Below are the code and all the weights of a small trained network. Each question names an input and a class and asks about switching units off, where a switched-off unit gives its printed mean instead of its output.

import numpy as np


def w(rows, s, z=0):
    codes = np.array(rows[::2]) - 128.0
    scale = np.full(codes.shape[1], s)
    scale[-1] = z or s
    return codes * scale


def f(y):
    return np.maximum(y, 0)


def log_softmax(a):
    a = a - a.max(-1, keepdims=True)
    return a - np.log(np.exp(a).sum(-1, keepdims=True))


def net(x, mask):
    res = np.array(x, float).reshape(1, 5) / 4 @ E
    y = f(res @ A[0][:, :-1].T + A[0][:, -1])
    res = res + np.where(mask, y, B[0][:, -1]) @ B[0][:, :-1]
    return log_softmax(res[-1] @ U[:, :-1].T + U[:, -1])


A, B = {}, {}
E = w([
[122,116,125,111,94,144],'x0',
[137,202,153,252,28,114],'x1',
[101,230,203,77,160,228],'x2',
[62,9,245,176,143,163],'x3',
[196,77,113,165,162,254],'x4',
],0.0081)
A[0] = w([
[45,112,199,147,163,63,118],'N0',
[34,101,119,81,47,101,202],'N1',
[146,27,66,165,98,104,121],'N2',
[140,107,86,166,165,179,100],'N3',
[218,136,126,135,167,46,159],'N4',
[98,66,138,71,122,138,182],'N5',
[157,86,124,184,85,87,136],'N6',
[158,191,131,97,156,50,139],'N7',
[175,168,173,225,67,120,43],'N8',
[57,74,199,132,183,112,72],'N9',
[44,81,132,162,181,142,162],'N10',
[226,129,181,127,121,200,165],'N11',
[129,118,180,170,119,126,171],'N12',
[43,173,160,61,123,69,87],'N13',
[93,109,177,136,69,147,254],'N14',
[133,168,247,54,132,155,186],'N15',
[61,91,190,198,88,142,105],'N16',
[196,151,126,109,80,143,193],'N17',
[147,202,91,90,144,151,152],'N18',
[122,134,107,152,73,170,136],'N19',
[144,204,182,112,113,215,86],'N20',
[77,95,118,51,152,94,182],'N21',
[125,165,158,156,59,142,112],'N22',
[93,148,151,102,66,45,138],'N23',
[140,70,204,154,175,145,104],'N24',
[110,90,213,133,111,141,110],'N25',
[200,119,82,175,137,227,98],'N26',
[131,97,152,52,206,92,64],'N27',
[108,127,109,59,191,84,99],'N28',
[133,32,55,54,143,207,106],'N29',
[79,124,143,67,114,74,86],'N30',
[175,187,182,254,71,84,99],'N31',
[162,37,82,149,120,28,116],'N32',
[65,176,179,94,127,94,118],'N33',
[99,161,195,197,48,126,135],'N34',
[141,206,213,118,170,153,154],'N35',
],0.0098,0.007)
B[0] = w([
[180,178,114,133,68,202,215],'N0',
[175,124,170,228,111,167,230],'N1',
[138,185,236,40,11,82,212],'N2',
[83,201,140,228,116,161,169],'N3',
[169,56,159,82,49,177,194],'N4',
[211,111,96,115,200,75,213],'N5',
[130,155,197,94,123,49,200],'N6',
[184,129,102,165,83,173,205],'N7',
[94,207,79,120,162,74,206],'N8',
[123,203,46,127,92,149,208],'N9',
[195,99,90,100,76,163,214],'N10',
[113,137,192,193,122,138,219],'N11',
[159,70,107,150,117,167,199],'N12',
[91,172,148,201,121,146,207],'N13',
[192,88,115,158,143,128,250],'N14',
[183,154,194,63,116,109,255],'N15',
[144,126,64,104,81,110,222],'N16',
[215,79,76,158,133,113,199],'N17',
[199,90,80,104,93,194,215],'N18',
[94,88,99,157,204,50,170],'N19',
[120,198,164,67,127,96,215],'N20',
[127,88,135,175,198,32,225],'N21',
[106,154,125,91,218,96,191],'N22',
[108,122,138,210,156,222,219],'N23',
[157,189,106,124,74,143,207],'N24',
[138,191,1,113,154,134,203],'N25',
[53,170,158,231,97,177,209],'N26',
[27,191,55,127,199,28,192],'N27',
[123,175,94,172,141,89,193],'N28',
[83,202,131,190,193,90,227],'N29',
[68,203,130,202,122,145,177],'N30',
[91,136,83,101,207,58,253],'N31',
[120,210,199,87,49,94,228],'N32',
[145,188,175,176,104,195,199],'N33',
[119,92,96,130,187,48,239],'N34',
[148,122,189,1,97,110,229],'N35',
],0.0061,0.0092)
U = w([
[92,159,83,118,228,35,75],'0',
[145,156,222,48,94,91,89],'1',
[224,116,145,159,167,105,255],'2',
[81,172,152,218,117,169,73],'3',
[199,134,12,104,95,149,63],'4',
[151,61,147,90,159,113,185],'5',
],0.011,0.0082)

Each question gives the input, the list of numbers given to net, and the class t.
The units are the neurons (one row each of A and B). Each row of codes is followed by its name. A weight is (code - 128) times the scale printed after its matrix; where a second scale follows, it is the last column's (A, B and U).
mask holds one flag per neuron, in row order. A switched-off neuron (its flag False) gives its mean, the last column of its row in B, instead of its output. The means were averaged over made-up inputs and are rounded, as every weight is.
A unit's drop is (log p(t) with every unit on - log p(t) with that unit switched off) / (log p(t) with every unit on - log p(t) with every unit switched off).
The circuit of an input: a set's keep is (log p(t) with only the set's units on - log p(t) with every unit switched off) / (log p(t) with every unit on - log p(t) with every unit switched off). Starting from the 12 units with the biggest drops (on a tie, the unit counted first), units are removed one at a time, each time the one whose removal leaves the highest keep (on an exact tie, the one counted first), for as long as the keep stays at least 0.8.
units of the circuit, in order: the units of the circuit, biggest drop first
top k neurons: the k neurons with the biggest drops, biggest first
drop of u: that unit's drop, to one decimal
input [-2,-2,-1,6,6], class 3: units of the circuit, in order => N26, N3
input [2,1,0,4,6], class 3: units of the circuit, in order => N26
input [8,-5,3,-1,-6], class 2: units of the circuit, in order => N1, N32
input [-5,4,-5,1,3], class 1: units of the circuit, in order => N2, N32, N6
input [8,-8,-3,8,-1], class 0: top 3 neurons => N27, N29, N21
input [1,-5,-3,0,8], class 3: units of the circuit, in order => N26, N3
input [-2,2,7,8,2], class 4: units of the circuit, in order => N25, N16, N10
input [-5,-5,-7,-2,7], class 1: units of the circuit, in order => N2, N32
input [1,4,-7,7,4], class 1: top 3 neurons => N2, N6, N32
input [-7,0,8,-7,-8], class 1: top 3 neurons => N35, N15, N20
input [5,0,-6,6,-2], class 1: top 3 neurons => N2, N32, N6
input [0,-6,4,3,4], class 0: top 2 neurons => N27, N29
input [0,5,8,-2,8], class 1: top 4 neurons => N35, N20, N15, N23
input [-3,-6,0,-8,-7], class 4: units of the circuit, in order => N7
input [-7,-4,5,-8,-1], class 4: top 2 neurons => N18, N7
input [8,-2,-4,-7,-5], class 2: drop of N15 => -0.2
input [-3,-4,2,8,1], class 4: drop of N9 => 0.1
input [6,8,-2,-6,-2], class 0: drop of N31 => 0.3
input [-5,-5,-1,4,4], class 0: drop of N8 => -0.1
input [-3,-1,7,-6,-3], class 1: units of the circuit, in order => N35
